Here is a tiny trained network, its code and every weight. The questions are about switching its units off for an input and a class, where a switched-off unit gives its printed mean instead of its output.

import numpy as np


def w(rows, s, z=0):
    codes = np.array(rows[::2]) - 128.0
    scale = np.full(codes.shape[1], s)
    scale[-1] = z or s
    return codes * scale


def norm(h):
    return h / np.sqrt((h * h).mean(-1, keepdims=True) + 1e-5)


def f(y):
    return y / 2 * (1 + np.tanh(0.7978845608 * (y + 0.044715 * y**3)))


def log_softmax(a):
    a = a - a.max(-1, keepdims=True)
    return a - np.log(np.exp(a).sum(-1, keepdims=True))


def net(x, mask):
    res = np.array(x, float).reshape(1, 6) / 4 @ E
    u = 0
    for l in range(4):
        y = f(norm(res) @ A[l][:, :-1].T + A[l][:, -1])
        res = res + np.where(mask[u : u + 4], y, B[l][:, -1]) @ B[l][:, :-1]
        u += 4
    return log_softmax(norm(res)[-1] @ U[:, :-1].T + U[:, -1])


A, B = {}, {}
E = w([
[12,122,255,170,110],'x0',
[127,3,157,64,44],'x1',
[168,164,180,226,47],'x2',
[130,155,133,68,27],'x3',
[241,97,177,90,215],'x4',
[95,187,107,38,178],'x5',
],0.009)
A[0] = w([
[143,158,208,134,104,77],'0.n1',
[254,6,172,149,51,2],'0.n2',
[197,154,173,95,118,82],'0.n3',
[99,107,135,175,56,24],'0.n4',
],0.0085,0.0055)
B[0] = w([
[166,166,254,115,59,135],'0.n1',
[211,6,121,225,101,251],'0.n2',
[126,166,206,57,150,141],'0.n3',
[120,171,134,139,180,136],'0.n4',
],0.0093,0.0028)
A[1] = w([
[215,196,35,74,165,9],'1.n1',
[100,109,12,45,36,5],'1.n2',
[84,181,127,215,73,1],'1.n3',
[198,153,58,83,69,215],'1.n4',
],0.011,0.0055)
B[1] = w([
[176,162,168,78,143,215],'1.n1',
[85,112,4,121,115,199],'1.n2',
[62,165,145,220,54,162],'1.n3',
[187,139,101,130,122,253],'1.n4',
],0.018,0.0059)
A[2] = w([
[187,93,82,109,255,37],'2.n1',
[63,197,125,80,127,104],'2.n2',
[14,80,114,61,118,34],'2.n3',
[66,66,203,192,117,3],'2.n4',
],0.0091,0.0042)
B[2] = w([
[95,160,139,221,117,253],'2.n1',
[162,43,84,137,60,166],'2.n2',
[31,40,207,12,58,168],'2.n3',
[101,210,1,53,76,193],'2.n4',
],0.0092,0.0036)
A[3] = w([
[151,155,117,201,193,51],'3.n1',
[65,74,140,53,116,1],'3.n2',
[204,5,121,156,93,26],'3.n3',
[95,125,121,175,188,74],'3.n4',
],0.013,0.0063)
B[3] = w([
[49,66,150,66,163,169],'3.n1',
[91,102,140,73,151,178],'3.n2',
[165,5,155,186,112,254],'3.n3',
[87,134,138,203,169,139],'3.n4',
],0.012,0.0044)
U = w([
[68,142,138,157,219,99],'0',
[57,183,129,194,52,184],'1',
[208,192,114,89,184,114],'2',
[128,129,3,99,107,129],'3',
[38,77,129,42,108,95],'4',
[149,156,230,95,98,2],'5',
[181,50,132,165,105,224],'6',
],0.027,0.0058)

Each question gives the input, the list of numbers given to net, and the class t.
The units are the neurons (one row each of A and B). Each row of codes is followed by its name. A weight is (code - 128) times the scale printed after its matrix; where a second scale follows, it is the last column's (A, B and U).
mask holds one flag per neuron, layer by layer. A switched-off neuron (its flag False) gives its mean, the last column of its row in B, instead of its output. The means were averaged over made-up inputs and are rounded, as every weight is.
A unit's drop is (log p(t) with every unit on - log p(t) with that unit switched off) / (log p(t) with every unit on - log p(t) with every unit switched off).
The circuit of an input: a set's keep is (log p(t) with only the set's units on - log p(t) with every unit switched off) / (log p(t) with every unit on - log p(t) with every unit switched off). Starting from the 12 units with the biggest drops (on a tie, the unit counted first), units are removed one at a time, each time the one whose removal leaves the highest keep (on an exact tie, the one counted first), for as long as the keep stays at least 0.8.
circuit, biggest first: the units of the circuit, biggest drop first
most important unit: the unit with the biggest drop
top k neurons: the k neurons with the biggest drops, biggest first
k most important neurons of layer l: the k neurons of layer l with the biggest drops, biggest first
drop of u: that unit's drop, to one decimal
input [-4,-5,-4,0,-2,-2], class 2: circuit, biggest first	[1.n1]
input [-4,-7,-5,-5,1,-6], class 0: circuit, biggest first	[2.n1, 3.n1]
input [3,4,-2,4,-3,-5], class 4: circuit, biggest first	[1.n4, 2.n3]
input [8,-1,-6,-7,2,3], class 4: 2 most important neurons of layer 1	[1.n4, 1.n1]
input [-1,6,-5,-7,8,6], class 0: circuit, biggest first	[2.n1, 1.n4, 2.n2]
input [2,1,-3,-1,-3,-5], class 1: top 3 neurons	[1.n3, 0.n4, 1.n2]
input [8,4,0,1,5,1], class 4: top 2 neurons	[1.n4, 1.n1]
input [-3,-6,4,-7,6,-1], class 0: top 2 neurons	[3.n1, 2.n1]
input [7,3,2,-7,3,7], class 4: top 3 neurons	[1.n4, 1.n1, 2.n4]
input [8,-2,-8,-5,-1,3], class 4: top 2 neurons	[2.n3, 1.n4]
input [6,0,4,-6,2,3], class 1: top 2 neurons	[2.n4, 1.n1]
input [5,1,-4,1,0,-7], class 4: 2 most important neurons of layer 1	[1.n4, 1.n3]
input [7,-7,-5,4,1,6], class 4: top 2 neurons	[2.n2, 1.n4]
input [8,7,2,-5,-3,-7], class 1: most important unit	2.n4
input [-8,0,-1,2,0,-2], class 2: 2 most important neurons of layer 1	[1.n1, 1.n4]
input [-1,-3,-6,-1,-2,-1], class 0: 2 most important neurons of layer 2	[2.n1, 2.n4]
input [-3,6,-3,7,8,7], class 2: drop of 1.n2	-0.1
input [-8,-3,-7,-1,-2,1], class 2: drop of 1.n1	0.8
